Below is a small trained network, with its code and all its weights. Each question gives an input and a class and asks what happens when units are switched off, that is, made to give their printed mean instead of their output.

import numpy as np


def w(rows, s, z=0):
    codes = np.array(rows[::2]) - 128.0
    scale = np.full(codes.shape[1], s)
    scale[-1] = z or s
    return codes * scale


def f(y):
    return y / 2 * (1 + np.tanh(0.7978845608 * (y + 0.044715 * y**3)))


def log_softmax(a):
    a = a - a.max(-1, keepdims=True)
    return a - np.log(np.exp(a).sum(-1, keepdims=True))


def net(x, mask):
    res = np.array(x, float).reshape(1, 5) / 4 @ E
    y = f(res @ A[0][:, :-1].T + A[0][:, -1])
    res = res + np.where(mask, y, B[0][:, -1]) @ B[0][:, :-1]
    return log_softmax(res[-1] @ U[:, :-1].T + U[:, -1])


A, B = {}, {}
E = w([
[128,128,130,127,124,131,125,130],'x0',
[166,141,57,101,113,89,132,220],'x1',
[184,142,171,216,194,171,132,170],'x2',
[127,124,125,129,128,131,130,128],'x3',
[106,246,118,125,96,162,205,127],'x4',
],0.012)
A[0] = w([
[127,104,100,101,108,85,88,141,167],'neuron 1',
[136,109,171,165,148,155,113,107,147],'neuron 2',
[136,87,164,158,179,147,93,98,205],'neuron 3',
[110,131,82,77,88,102,128,166,141],'neuron 4',
[87,143,97,94,93,125,140,95,149],'neuron 5',
[122,156,183,170,152,182,150,112,154],'neuron 6',
[204,144,107,152,167,126,140,210,96],'neuron 7',
[167,141,115,163,144,132,137,192,124],'neuron 8',
[89,250,126,133,105,163,252,135,220],'neuron 9',
[125,130,89,83,101,85,125,144,125],'neuron 10',
[115,186,91,106,90,121,174,158,167],'neuron 11',
[144,87,113,116,139,87,84,133,196],'neuron 12',
[147,65,140,118,153,91,70,123,254],'neuron 13',
[123,112,98,89,105,89,115,150,142],'neuron 14',
[55,109,132,90,113,118,131,28,188],'neuron 15',
],0.011,0.0061)
B[0] = w([
[110,170,76,174,131,67,143,153,167],'neuron 1',
[177,109,168,146,154,101,94,168,168],'neuron 2',
[157,95,176,148,127,86,88,175,192],'neuron 3',
[155,159,87,103,174,98,160,114,174],'neuron 4',
[141,127,134,94,117,123,188,111,169],'neuron 5',
[130,143,161,159,159,216,78,98,182],'neuron 6',
[71,75,155,90,50,142,162,134,176],'neuron 7',
[83,94,173,103,76,167,148,107,163],'neuron 8',
[126,143,136,116,147,179,130,1,251],'neuron 9',
[169,198,83,159,185,86,142,112,164],'neuron 10',
[140,121,137,84,139,135,181,67,187],'neuron 11',
[86,139,108,178,119,48,125,203,178],'neuron 12',
[115,117,121,169,116,14,110,241,207],'neuron 13',
[117,170,78,181,156,72,139,130,162],'neuron 14',
[56,77,154,95,61,118,175,162,194],'neuron 15',
],0.0099,0.018)
U = w([
[64,79,150,147,6,98,137,174,246],'0',
[61,106,155,75,63,176,169,92,220],'1',
[128,181,75,185,221,94,128,161,36],'2',
[253,170,107,107,210,110,167,81,1],'3',
[254,92,177,162,213,112,76,159,100],'4',
[151,186,152,218,218,189,80,81,33],'5',
],0.0092,0.0014)

Each question gives the input, the list of numbers given to net, and the class t.
The units are the neurons (one row each of A and B). Each row of codes is followed by its name. A weight is (code - 128) times the scale printed after its matrix; where a second scale follows, it is the last column's (A, B and U).
mask holds one flag per neuron, in row order. A switched-off neuron (its flag False) gives its mean, the last column of its row in B, instead of its output. The means were averaged over made-up inputs and are rounded, as every weight is.
A unit's drop is (log p(t) with every unit on - log p(t) with that unit switched off) / (log p(t) with every unit on - log p(t) with every unit switched off).
The circuit of an input: a set's keep is (log p(t) with only the set's units on - log p(t) with every unit switched off) / (log p(t) with every unit on - log p(t) with every unit switched off). Starting from the 12 units with the biggest drops (on a tie, the unit counted first), units are removed one at a time, each time the one whose removal leaves the highest keep (on an exact tie, the one counted first), for as long as the keep stays at least 0.8.
units of the circuit, in order: the units of the circuit, biggest drop first
top k neurons: the k neurons with the biggest drops, biggest first
drop when u is switched off: that unit's drop, to one decimal
input [1,-7,2,4,6], class 5: units of the circuit, in order => neuron 6
input [-4,-8,-3,7,0], class 0: top 2 neurons => neuron 9; neuron 15
input [0,-4,1,8,1], class 5: top 2 neurons => neuron 7; neuron 13
input [-4,-1,3,4,1], class 5: top 2 neurons => neuron 15; neuron 13
input [-6,-1,2,-4,-2], class 4: top 2 neurons => neuron 15; neuron 7
input [-7,-5,3,-1,0], class 4: units of the circuit, in order => neuron 3; neuron 2
input [1,4,-1,8,0], class 2: top 2 neurons => neuron 9; neuron 15
input [3,1,-6,-5,0], class 2: units of the circuit, in order => neuron 10; neuron 7
input [-7,-2,4,6,0], class 4: top 3 neurons => neuron 9; neuron 3; neuron 2
input [8,1,6,7,6], class 1: top 2 neurons => neuron 7; neuron 8
input [-7,7,2,1,5], class 1: top 2 neurons => neuron 7; neuron 8
input [0,-7,6,2,-1], class 4: top 3 neurons => neuron 3; neuron 9; neuron 2
input [6,-8,-5,5,0], class 0: top 3 neurons => neuron 9; neuron 15; neuron 11
input [8,3,8,0,-5], class 0: units of the circuit, in order => neuron 7
input [-7,3,-1,3,1], class 3: drop when neuron 13 is switched off => 0.2
input [8,-7,2,-8,5], class 5: drop when neuron 6 is switched off => 0.2
input [8,7,5,-4,0], class 0: drop when neuron 13 is switched off => -0.1
